Below are the code and all the weights of a small trained network. Each question names an input and a class and asks about switching units off, where a switched-off unit gives its printed mean instead of its output.

import numpy as np


def w(rows, s, z=0):
    codes = np.array(rows[::2]) - 128.0
    scale = np.full(codes.shape[1], s)
    scale[-1] = z or s
    return codes * scale


def f(y):
    return y / 2 * (1 + np.tanh(0.7978845608 * (y + 0.044715 * y**3)))


def log_softmax(a):
    a = a - a.max(-1, keepdims=True)
    return a - np.log(np.exp(a).sum(-1, keepdims=True))


def net(x, mask):
    res = np.array(x, float).reshape(1, 8) / 4 @ E
    y = f(res @ A[0][:, :-1].T + A[0][:, -1])
    res = res + np.where(mask, y, B[0][:, -1]) @ B[0][:, :-1]
    return log_softmax(res[-1] @ U[:, :-1].T + U[:, -1])


A, B = {}, {}
E = w([
[146,115,84,143,146,112,130,120,112,95,91,124],'x0',
[137,127,118,114,128,112,140,130,91,135,134,122],'x1',
[121,45,187,113,113,126,42,155,90,132,86,157],'x2',
[118,124,127,126,121,121,139,132,112,124,138,126],'x3',
[110,139,121,128,123,127,118,151,121,116,128,122],'x4',
[113,134,119,126,129,107,123,134,117,125,125,122],'x5',
[96,142,141,106,93,136,255,211,139,222,12,171],'x6',
[80,158,116,191,161,176,106,48,29,175,117,208],'x7',
],0.014)
A[0] = w([
[134,139,122,126,145,132,86,109,117,113,198,128,112],'neuron 0',
[109,39,196,112,108,130,92,169,90,141,48,144,3],'neuron 1',
[85,126,119,154,164,194,131,121,80,178,99,157,99],'neuron 2',
[97,102,132,121,124,109,197,152,147,184,50,147,151],'neuron 3',
[115,247,79,175,135,141,243,116,165,143,143,91,21],'neuron 4',
[104,128,150,135,65,171,168,173,103,156,35,124,100],'neuron 5',
[162,86,137,63,71,109,174,179,185,136,80,44,86],'neuron 6',
[97,189,146,225,112,175,148,97,54,192,68,148,75],'neuron 7',
[104,175,108,81,103,149,213,145,146,184,42,161,101],'neuron 8',
[121,157,149,111,159,152,138,172,126,121,114,157,57],'neuron 9',
[133,145,101,93,115,137,133,144,98,82,117,156,99],'neuron 10',
[94,50,157,121,107,127,107,133,112,144,86,136,101],'neuron 11',
],0.011,0.005)
B[0] = w([
[122,85,81,107,153,152,81,103,131,67,132,133,187],'neuron 0',
[200,193,208,27,175,123,164,163,93,175,94,129,186],'neuron 1',
[88,157,119,164,78,60,108,149,183,164,112,166,201],'neuron 2',
[76,127,113,119,130,200,96,47,151,59,169,38,228],'neuron 3',
[217,165,225,58,183,174,151,190,66,183,57,162,227],'neuron 4',
[113,82,138,111,105,165,51,70,131,121,130,83,216],'neuron 5',
[78,138,103,253,71,25,142,175,199,159,137,210,220],'neuron 6',
[110,144,51,183,77,47,176,145,168,109,138,177,235],'neuron 7',
[129,65,82,128,163,124,115,131,82,76,170,56,250],'neuron 8',
[129,103,163,124,111,127,116,102,82,121,171,162,145],'neuron 9',
[128,145,168,123,151,98,115,117,139,128,156,139,129],'neuron 10',
[185,160,152,128,198,148,200,158,111,182,80,88,166],'neuron 11',
],0.011,0.023)
U = w([
[115,73,64,121,143,182,42,19,107,28,255,3,188],'0',
[82,170,42,206,11,20,167,135,185,140,141,217,3],'1',
[222,207,182,25,204,195,180,151,73,178,15,126,187],'2',
],0.0082,0.003)

Each question gives the input, the list of numbers given to net, and the class t.
The units are the neurons (one row each of A and B). Each row of codes is followed by its name. A weight is (code - 128) times the scale printed after its matrix; where a second scale follows, it is the last column's (A, B and U).
mask holds one flag per neuron, in row order. A switched-off neuron (its flag False) gives its mean, the last column of its row in B, instead of its output. The means were averaged over made-up inputs and are rounded, as every weight is.
A unit's drop is (log p(t) with every unit on - log p(t) with that unit switched off) / (log p(t) with every unit on - log p(t) with every unit switched off).
The circuit of an input: a set's keep is (log p(t) with only the set's units on - log p(t) with every unit switched off) / (log p(t) with every unit on - log p(t) with every unit switched off). Starting from all 12 units, units are removed one at a time, each time the one whose removal leaves the highest keep (on an exact tie, the one counted first), for as long as the keep stays at least 0.8.
circuit, biggest first: the units of the circuit, biggest drop first
top k neurons: the k neurons with the biggest drops, biggest first
drop when u is switched off: that unit's drop, to one decimal
input [5,-2,-8,-5,-4,8,-6,6], class 2: circuit, biggest first => neuron 4
input [-7,6,4,4,6,-1,-3,-4], class 1: top 4 neurons => neuron 4; neuron 3; neuron 8; neuron 5
input [-5,8,7,-2,3,-8,7,3], class 0: top 2 neurons => neuron 3; neuron 5
input [-5,6,2,3,-2,3,3,2], class 0: circuit, biggest first => neuron 4; neuron 6
input [6,3,-8,-4,-2,8,-7,0], class 2: top 2 neurons => neuron 4; neuron 3
input [-8,-6,7,-2,-1,-3,7,-3], class 0: top 3 neurons => neuron 3; neuron 5; neuron 4
input [0,-1,-8,2,-6,7,-2,7], class 2: top 2 neurons => neuron 4; neuron 6
input [-4,3,-4,-1,3,7,2,-3], class 2: top 3 neurons => neuron 4; neuron 7; neuron 2
input [3,4,7,2,1,5,4,-6], class 2: top 2 neurons => neuron 1; neuron 11
input [2,-2,-5,6,-6,-6,6,-3], class 0: top 2 neurons => neuron 3; neuron 8
input [-1,-4,3,4,-6,7,-1,-3], class 1: top 2 neurons => neuron 4; neuron 3
input [7,-6,4,2,1,0,2,3], class 2: top 2 neurons => neuron 6; neuron 1
input [2,0,-6,-2,7,4,8,-3], class 0: top 2 neurons => neuron 8; neuron 3
input [6,2,1,-7,3,7,-7,-8], class 1: circuit, biggest first => neuron 3
input [-6,4,6,-5,-3,5,7,5], class 0: drop when neuron 5 is switched off => 0.4
input [5,8,4,7,-7,-3,0,-7], class 1: drop when neuron 6 is switched off => 4.3
input [-2,-5,-6,-7,-3,2,5,3], class 2: drop when neuron 0 is switched off => 0.2
